Here is a tiny trained network, its code and every weight. The questions are about switching its units off for an input and a target symbol, where a switched-off unit gives its printed mean instead of its output.

import numpy as np


def w(rows, s, z=0):
    codes = np.array(rows[::2]) - 128.0
    scale = np.full(codes.shape[1], s)
    scale[-1] = z or s
    return codes * scale


def f(y):
    return np.maximum(y, 0)


def softmax(a):
    e = np.exp(a - a.max(-1, keepdims=True))
    return e / e.sum(-1, keepdims=True)


def log_softmax(a):
    a = a - a.max(-1, keepdims=True)
    return a - np.log(np.exp(a).sum(-1, keepdims=True))


def net(x, mask):
    ids = ['βδζθλμξπστφψω'.index(c) for c in x.split()]
    T = len(ids)
    res = E[ids] + P[:T]
    r = res
    for j in range(3):
        rows = slice(2 * j, 2 * j + 2)
        q, k, v = (r @ M[0][rows].T for M in (Q, K, V))
        z = softmax(np.where(np.tri(T) > 0, q @ k.T / 2**0.5, -1e9)) @ v
        o = O[0][rows]
        res = res + np.where(mask[j], z, o[:, -1]) @ o[:, :-1]
    y = f(res @ A[0][:, :-1].T + A[0][:, -1])
    res = res + np.where(mask[3:7], y, B[0][:, -1]) @ B[0][:, :-1]
    return log_softmax(res[-1] @ U[:, :-1].T + U[:, -1])


Q, K, V, O, A, B = {}, {}, {}, {}, {}, {}
E = w([
[153,88,125,102,158,248],'β',
[165,190,246,144,203,125],'δ',
[118,110,152,31,38,82],'ζ',
[159,15,162,148,125,91],'θ',
[220,133,103,144,184,165],'λ',
[211,201,189,105,110,215],'μ',
[90,147,54,66,207,175],'ξ',
[211,140,95,107,132,186],'π',
[206,102,142,156,91,226],'σ',
[254,182,145,174,47,128],'τ',
[157,156,155,35,199,157],'φ',
[254,128,69,144,159,29],'ψ',
[162,138,174,67,175,244],'ω',
],0.0051)
P = w([
[39,174,84,213,123,134],'0',
[208,151,216,113,159,164],'1',
[213,130,183,100,144,172],'2',
[204,102,160,69,132,185],'3',
[200,97,135,46,132,173],'4',
[212,94,136,45,126,150],'5',
[226,69,116,39,110,145],'6',
[222,56,101,1,119,124],'7',
[220,53,77,6,108,111],'8',
[251,51,84,13,84,92],'9',
],0.0033)
Q[0] = w([
[218,112,120,70,138,184],'h0',
[139,96,120,132,90,118],'h0',
[91,122,114,150,119,87],'h1',
[165,98,144,73,131,124],'h1',
[255,100,157,136,158,139],'h2',
[76,148,104,148,160,98],'h2',
],0.038)
K[0] = w([
[2,203,98,248,115,85],'h0',
[116,172,83,145,136,178],'h0',
[164,121,184,145,104,123],'h1',
[67,164,77,197,112,128],'h1',
[141,61,94,115,100,9],'h2',
[146,173,145,181,174,136],'h2',
],0.024)
V[0] = w([
[161,212,182,153,96,61],'h0',
[224,127,138,95,87,188],'h0',
[204,123,14,134,115,74],'h1',
[144,158,107,5,197,124],'h1',
[143,46,151,167,166,99],'h2',
[208,160,76,159,213,129],'h2',
],0.027)
O[0] = w([
[94,119,209,206,78,148,253],'h0',
[131,203,146,177,172,63,132],'h0',
[53,156,116,107,38,170,2],'h1',
[5,116,139,144,193,141,138],'h1',
[158,60,116,184,129,146,240],'h2',
[113,153,25,172,124,135,246],'h2',
],0.017,0.0017)
A[0] = w([
[142,227,192,40,148,154,211],'n0',
[157,92,76,73,255,42,5],'n1',
[148,131,220,46,134,136,118],'n2',
[36,103,99,112,134,167,118],'n3',
],0.0086,0.0026)
B[0] = w([
[144,169,39,53,163,27,238],'n0',
[119,201,250,101,47,254,255],'n1',
[51,32,95,173,59,84,246],'n2',
[148,79,177,100,195,113,193],'n3',
],0.0069,0.0094)
U = w([
[125,113,109,56,143,191,67],'β',
[145,179,181,230,210,28,175],'δ',
[116,83,173,74,70,47,215],'ζ',
[197,31,207,189,103,194,190],'θ',
[111,163,56,128,105,102,105],'λ',
[222,203,101,114,139,75,124],'μ',
[18,134,146,125,208,165,216],'ξ',
[53,155,120,152,23,181,40],'π',
[224,86,62,96,81,132,59],'σ',
[133,210,199,193,6,111,5],'τ',
[128,192,217,126,143,168,68],'φ',
[113,145,5,161,81,161,234],'ψ',
[182,202,176,79,97,173,77],'ω',
],0.003,0.0027)

Each question gives the input, a string of symbols that net reads in full, and the target symbol t.
The units are the heads (2 rows each of Q, K, V and O) and the neurons (one row each of A and B). Each row of codes is followed by its name. A weight is (code - 128) times the scale printed after its matrix; where a second scale follows, it is the last column's (O, A, B and U).
mask holds one flag per unit, heads first, then neurons. A switched-off unit (its flag False) gives its mean, the last column of its rows in O or B, instead of its output. The means were averaged over made-up inputs and are rounded, as every weight is.
A unit's drop is (log p(t) with every unit on - log p(t) with that unit switched off) / (log p(t) with every unit on - log p(t) with every unit switched off).
The circuit of an input: a set's keep is (log p(t) with only the set's units on - log p(t) with every unit switched off) / (log p(t) with every unit on - log p(t) with every unit switched off). Starting from all 7 units, units are removed one at a time, each time the one whose removal leaves the highest keep (on an exact tie, the one counted first), for as long as the keep stays at least 0.8.
units of the circuit, in order: the units of the circuit, biggest drop first
top k neurons: the k neurons with the biggest drops, biggest first
which heads matter: for each layer, one digit per head in row order, 1 if its drop is at least 0.15 and else 0, layers parted by /
input β μ φ δ μ λ τ δ, target ω: units of the circuit, in order -> n1; h0; h1
input τ μ μ, target τ: units of the circuit, in order -> h0; h1
input μ θ ξ ζ δ π, target δ: units of the circuit, in order -> h0; n1
input τ ψ φ ξ θ ω μ θ μ μ, target θ: units of the circuit, in order -> h2
input δ μ φ τ θ β, target θ: units of the circuit, in order -> h2; h0
input μ δ δ, target δ: which heads matter -> 110
input λ ξ λ λ μ λ μ ζ τ, target ζ: top 3 neurons -> n2; n0; n1
input θ β φ, target θ: which heads matter -> 001
input φ τ μ ξ β, target ξ: which heads matter -> 010
input δ δ ζ σ, target θ: units of the circuit, in order -> h0; h1
input τ δ φ ζ μ σ, target ζ: units of the circuit, in order -> h2; n2
input θ μ δ, target θ: which heads matter -> 001
input ζ β ζ σ, target ζ: units of the circuit, in order -> h2; n2; n0
input π ω μ ξ σ ψ τ β τ, target ψ: units of the circuit, in order -> h2
input δ ω μ θ φ λ, target θ: units of the circuit, in order -> h2; h0
input δ ζ μ δ θ μ μ σ, target θ: which heads matter -> 101
input μ μ σ σ ζ ξ, target δ: which heads matter -> 100
input ζ δ ζ β ω δ θ θ, target θ: units of the circuit, in order -> h2; n0
input δ σ τ δ τ π ζ π ω, target ζ: which heads matter -> 001
input τ ζ φ θ θ μ ξ θ δ, target θ: units of the circuit, in order -> h2
input μ δ σ, target δ: which heads matter -> 110
input δ δ ζ ξ ζ, target ζ: top 2 neurons -> n2; n1
input δ ξ ζ ω θ ω μ π φ, target θ: which heads matter -> 101
